Here is a tiny trained network, its code and every weight. The questions are about switching its units off for an input and a target symbol, where a switched-off unit gives its printed mean instead of its output.

import numpy as np


def w(rows, s, z=0):
    codes = np.array(rows[::2]) - 128.0
    scale = np.full(codes.shape[1], s)
    scale[-1] = z or s
    return codes * scale


def norm(h):
    return h / np.sqrt((h * h).mean(-1, keepdims=True) + 1e-5)


def softmax(a):
    e = np.exp(a - a.max(-1, keepdims=True))
    return e / e.sum(-1, keepdims=True)


def log_softmax(a):
    a = a - a.max(-1, keepdims=True)
    return a - np.log(np.exp(a).sum(-1, keepdims=True))


def net(x, mask):
    ids = ['ΘΛΞΠΩβζσφψ'.index(c) for c in x.split()]
    T = len(ids)
    res = E[ids] + P[:T]
    u = 0
    for l in range(3):
        r = norm(res)
        for j in range(3):
            rows = slice(2 * j, 2 * j + 2)
            q, k, v = (r @ M[l][rows].T for M in (Q, K, V))
            z = softmax(np.where(np.tri(T) > 0, q @ k.T / 2**0.5, -1e9)) @ v
            o = O[l][rows]
            res = res + np.where(mask[u + j], z, o[:, -1]) @ o[:, :-1]
        u += 3
    return log_softmax(norm(res)[-1] @ U[:, :-1].T + U[:, -1])


Q, K, V, O = {}, {}, {}, {}
E = w([
[103,76,172,121,193,133,138,154,88],'Θ',
[125,82,116,98,157,146,51,127,119],'Λ',
[150,40,124,50,139,67,113,173,126],'Ξ',
[144,116,91,125,158,140,140,39,56],'Π',
[108,163,162,181,28,152,157,146,145],'Ω',
[137,165,82,119,143,181,123,140,68],'β',
[250,84,137,81,179,137,152,125,150],'ζ',
[61,188,146,61,151,106,146,119,94],'σ',
[210,168,94,144,157,91,91,44,172],'φ',
[101,144,86,162,147,40,102,163,69],'ψ',
],0.0023)
P = w([
[89,109,84,142,110,135,164,151,175],'0',
[153,170,237,148,182,239,51,3,153],'1',
[177,168,139,94,114,59,106,209,98],'2',
[175,76,98,106,157,93,148,48,80],'3',
[111,173,230,149,160,224,65,28,115],'4',
[159,157,140,104,108,74,118,190,116],'5',
[155,47,110,107,154,110,147,56,107],'6',
[99,183,217,150,156,207,64,38,89],'7',
[151,158,133,105,107,88,122,179,113],'8',
[136,34,124,116,161,110,158,58,114],'9',
],0.0034)
Q[0] = w([
[68,92,166,141,194,68,90,76,119],'L0H1',
[113,194,216,150,147,219,80,80,133],'L0H1',
[149,157,193,114,205,128,114,14,154],'L0H2',
[149,123,85,117,125,69,254,96,139],'L0H2',
[180,139,80,67,197,80,114,136,194],'L0H3',
[206,74,63,155,45,34,176,162,168],'L0H3',
],0.0057)
K[0] = w([
[4,64,134,156,191,81,130,85,167],'L0H1',
[71,127,64,144,120,140,142,192,188],'L0H1',
[2,54,76,152,191,159,183,97,235],'L0H2',
[182,127,169,192,153,113,201,16,93],'L0H2',
[177,117,157,81,166,84,121,88,12],'L0H3',
[225,88,189,165,55,99,125,135,126],'L0H3',
],0.0055)
V[0] = w([
[92,166,148,39,155,186,62,85,180],'L0H1',
[83,123,114,81,240,69,87,178,96],'L0H1',
[181,226,73,111,133,74,169,175,96],'L0H2',
[160,189,132,211,195,254,141,124,120],'L0H2',
[141,71,37,137,105,100,155,182,168],'L0H3',
[220,67,119,167,149,77,129,79,104],'L0H3',
],0.0032)
O[0] = w([
[141,149,106,219,118,33,135,148,90,109],'L0H1',
[177,188,80,100,78,155,157,132,51,3],'L0H1',
[116,84,144,117,4,134,104,53,104,137],'L0H2',
[105,163,147,26,147,49,118,97,80,91],'L0H2',
[107,220,79,76,141,112,141,126,155,156],'L0H3',
[88,156,119,152,162,173,82,155,27,182],'L0H3',
],0.0033,0.0016)
Q[1] = w([
[93,165,156,168,120,148,198,51,63],'L1H1',
[184,186,241,118,177,200,100,92,143],'L1H1',
[115,144,251,147,179,166,55,74,150],'L1H2',
[90,70,136,111,141,104,167,135,247],'L1H2',
[191,109,117,72,140,146,160,215,166],'L1H3',
[147,214,227,151,193,253,29,85,226],'L1H3',
],0.0054)
K[1] = w([
[37,179,67,122,153,171,214,111,214],'L1H1',
[162,141,140,57,236,206,176,115,125],'L1H1',
[64,70,104,114,171,223,150,38,74],'L1H2',
[253,19,205,185,118,87,125,65,76],'L1H2',
[213,87,158,21,122,159,158,222,146],'L1H3',
[107,193,23,55,170,160,55,102,190],'L1H3',
],0.0048)
V[1] = w([
[155,97,214,140,60,94,7,164,67],'L1H1',
[75,38,8,61,114,79,171,224,185],'L1H1',
[56,66,139,150,138,178,235,121,169],'L1H2',
[205,148,253,154,111,176,72,113,40],'L1H2',
[208,169,246,103,167,187,63,110,82],'L1H3',
[237,143,117,130,172,78,46,100,179],'L1H3',
],0.0025)
O[1] = w([
[47,193,186,189,122,250,140,86,88,32],'L1H1',
[241,41,215,72,169,144,35,198,67,13],'L1H1',
[81,148,47,126,98,156,193,200,127,214],'L1H2',
[248,160,162,158,15,38,64,135,88,34],'L1H2',
[210,106,222,126,165,211,227,124,228,110],'L1H3',
[151,163,192,224,41,128,99,41,198,254],'L1H3',
],0.0027,0.00089)
Q[2] = w([
[97,122,132,108,89,90,208,228,49],'L2H1',
[2,151,167,184,121,140,141,145,164],'L2H1',
[146,50,71,79,239,134,180,147,109],'L2H2',
[176,141,164,134,45,127,190,163,243],'L2H2',
[122,19,207,22,57,181,117,172,99],'L2H3',
[81,121,77,151,82,80,146,145,205],'L2H3',
],0.0057)
K[2] = w([
[116,143,186,135,69,111,165,138,2],'L2H1',
[56,99,120,134,108,96,174,222,161],'L2H1',
[192,138,188,158,127,166,194,54,80],'L2H2',
[132,184,129,92,103,168,82,177,234],'L2H2',
[118,71,211,65,59,225,55,137,91],'L2H3',
[144,208,142,150,93,149,162,150,186],'L2H3',
],0.0066)
V[2] = w([
[75,96,176,149,100,121,193,194,64],'L2H1',
[131,235,165,124,112,122,107,104,100],'L2H1',
[117,217,164,87,88,124,81,157,175],'L2H2',
[100,28,64,85,185,110,177,137,105],'L2H2',
[131,253,223,117,90,169,79,147,99],'L2H3',
[144,111,172,168,138,122,127,49,90],'L2H3',
],0.0032)
O[2] = w([
[124,133,151,116,178,149,76,3,194,78],'L2H1',
[132,136,144,68,50,95,92,119,159,92],'L2H1',
[85,226,148,140,142,209,122,100,114,88],'L2H2',
[137,53,43,98,163,64,174,191,119,253],'L2H2',
[210,170,70,170,188,133,118,29,164,87],'L2H3',
[145,95,70,70,180,137,118,146,168,135],'L2H3',
],0.0032,0.0037)
U = w([
[75,82,76,56,179,107,155,195,130,234],'Θ',
[227,76,166,125,157,84,66,149,79,128],'Λ',
[190,103,117,173,30,93,182,91,177,97],'Ξ',
[90,104,198,174,192,169,155,51,186,161],'Π',
[104,197,153,8,117,58,102,82,161,60],'Ω',
[113,151,53,59,85,227,122,76,93,128],'β',
[139,107,82,236,120,242,101,197,100,5],'ζ',
[42,159,141,183,80,87,64,113,52,95],'σ',
[142,255,61,168,201,100,140,157,139,96],'φ',
[159,204,210,86,124,174,166,210,104,128],'ψ',
],0.0078,0.0029)

Each question gives the input, a string of symbols that net reads in full, and the target symbol t.
The units are the heads (2 rows each of Q, K, V and O). Each row of codes is followed by its name. A weight is (code - 128) times the scale printed after its matrix; where a second scale follows, it is the last column's (O and U).
mask holds one flag per head, layer by layer. A switched-off head (its flag False) gives its mean, the last column of its rows in O, instead of its output. The means were averaged over made-up inputs and are rounded, as every weight is.
A unit's drop is (log p(t) with every unit on - log p(t) with that unit switched off) / (log p(t) with every unit on - log p(t) with every unit switched off).
The circuit of an input: a set's keep is (log p(t) with only the set's units on - log p(t) with every unit switched off) / (log p(t) with every unit on - log p(t) with every unit switched off). Starting from all 9 units, units are removed one at a time, each time the one whose removal leaves the highest keep (on an exact tie, the one counted first), for as long as the keep stays at least 0.8.
circuit, biggest first: the units of the circuit, biggest drop first
unit that matters most: the unit with the biggest drop
which heads matter: for each layer, one digit per head in row order, 1 if its drop is at least 0.15 and else 0, layers parted by /
drop when u is switched off: that unit's drop, to one decimal
input β Ω Ω Ω Ω Ω Λ ζ, target Ω: circuit, biggest first => (L0H3, L0H2)
input ζ Ω φ Λ Π, target Λ: circuit, biggest first => (L1H1, L0H3)
input φ Ω Ω, target Ξ: circuit, biggest first => (L2H3, L0H2)
input φ Ω Ω Ω Ω, target σ: circuit, biggest first => (L1H3)
input ζ Θ Ω Π Ω, target Λ: circuit, biggest first => (L1H1, L0H3)
input ζ Ω Θ, target Π: which heads matter => 001 / 000 / 100
input Ω ψ φ Ω Ω φ, target φ: which heads matter => 001 / 100 / 000
input Λ Ω Ω Θ ζ Ω Λ Θ, target φ: circuit, biggest first => (L0H3, L0H2, L0H1)
input Λ σ β Π ζ, target φ: circuit, biggest first => (L1H1, L0H2, L0H1)
input Ω Ω Ω Ω Π σ, target Ω: which heads matter => 000 / 000 / 100
input β Ω σ Π Ω φ ψ Ξ, target Ω: which heads matter => 001 / 000 / 000
input ψ ζ ζ φ Ω Θ Ω Λ, target β: which heads matter => 100 / 000 / 000
input σ Ω φ ζ Λ, target Ξ: which heads matter => 101 / 010 / 000
input Ω φ Θ, target Π: unit that matters most => L2H1
input Λ Θ ζ Ω φ ζ, target ψ: circuit, biggest first => (L0H3, L1H3, L2H2)
input Ω Ω σ Ω Ω Ω Λ ψ, target Π: which heads matter => 000 / 000 / 000
input ψ Θ Ω φ, target Θ: circuit, biggest first => (L0H3, L1H2, L2H3)
input Ω Ω Ξ, target Λ: circuit, biggest first => (L1H1, L2H3, L0H2)
input ζ Θ ζ Ω ψ Ω Ω Ω ψ, target σ: which heads matter => 011 / 100 / 100
input ψ Λ φ φ Ω φ Ξ ψ, target β: which heads matter => 110 / 000 / 000
input Ω β β, target β: unit that matters most => L0H2
input Π σ Ξ Ω Ω, target Θ: which heads matter => 001 / 101 / 000
input φ Ω φ Ω φ ζ Ω σ, target σ: which heads matter => 001 / 111 / 000
input Π Λ Ω ζ Π, target Θ: which heads matter => 000 / 000 / 000
input Ξ Ω Ω Ω ψ, target ζ: which heads matter => 010 / 000 / 000
input Θ Ω β Ω Ω, target ψ: which heads matter => 110 / 100 / 000
input Ω Ω Θ Ω Π φ ζ Λ ζ, target ψ: circuit, biggest first => (L2H2)
input ζ Ω Λ Ω Θ, target Λ: which heads matter => 001 / 100 / 000
input Ξ Ω Ω Ω Θ ζ Λ Π, target ζ: drop when L0H3 is switched off => 0.1
input φ Π ζ φ Ω, target σ: drop when L1H2 is switched off => 0.2
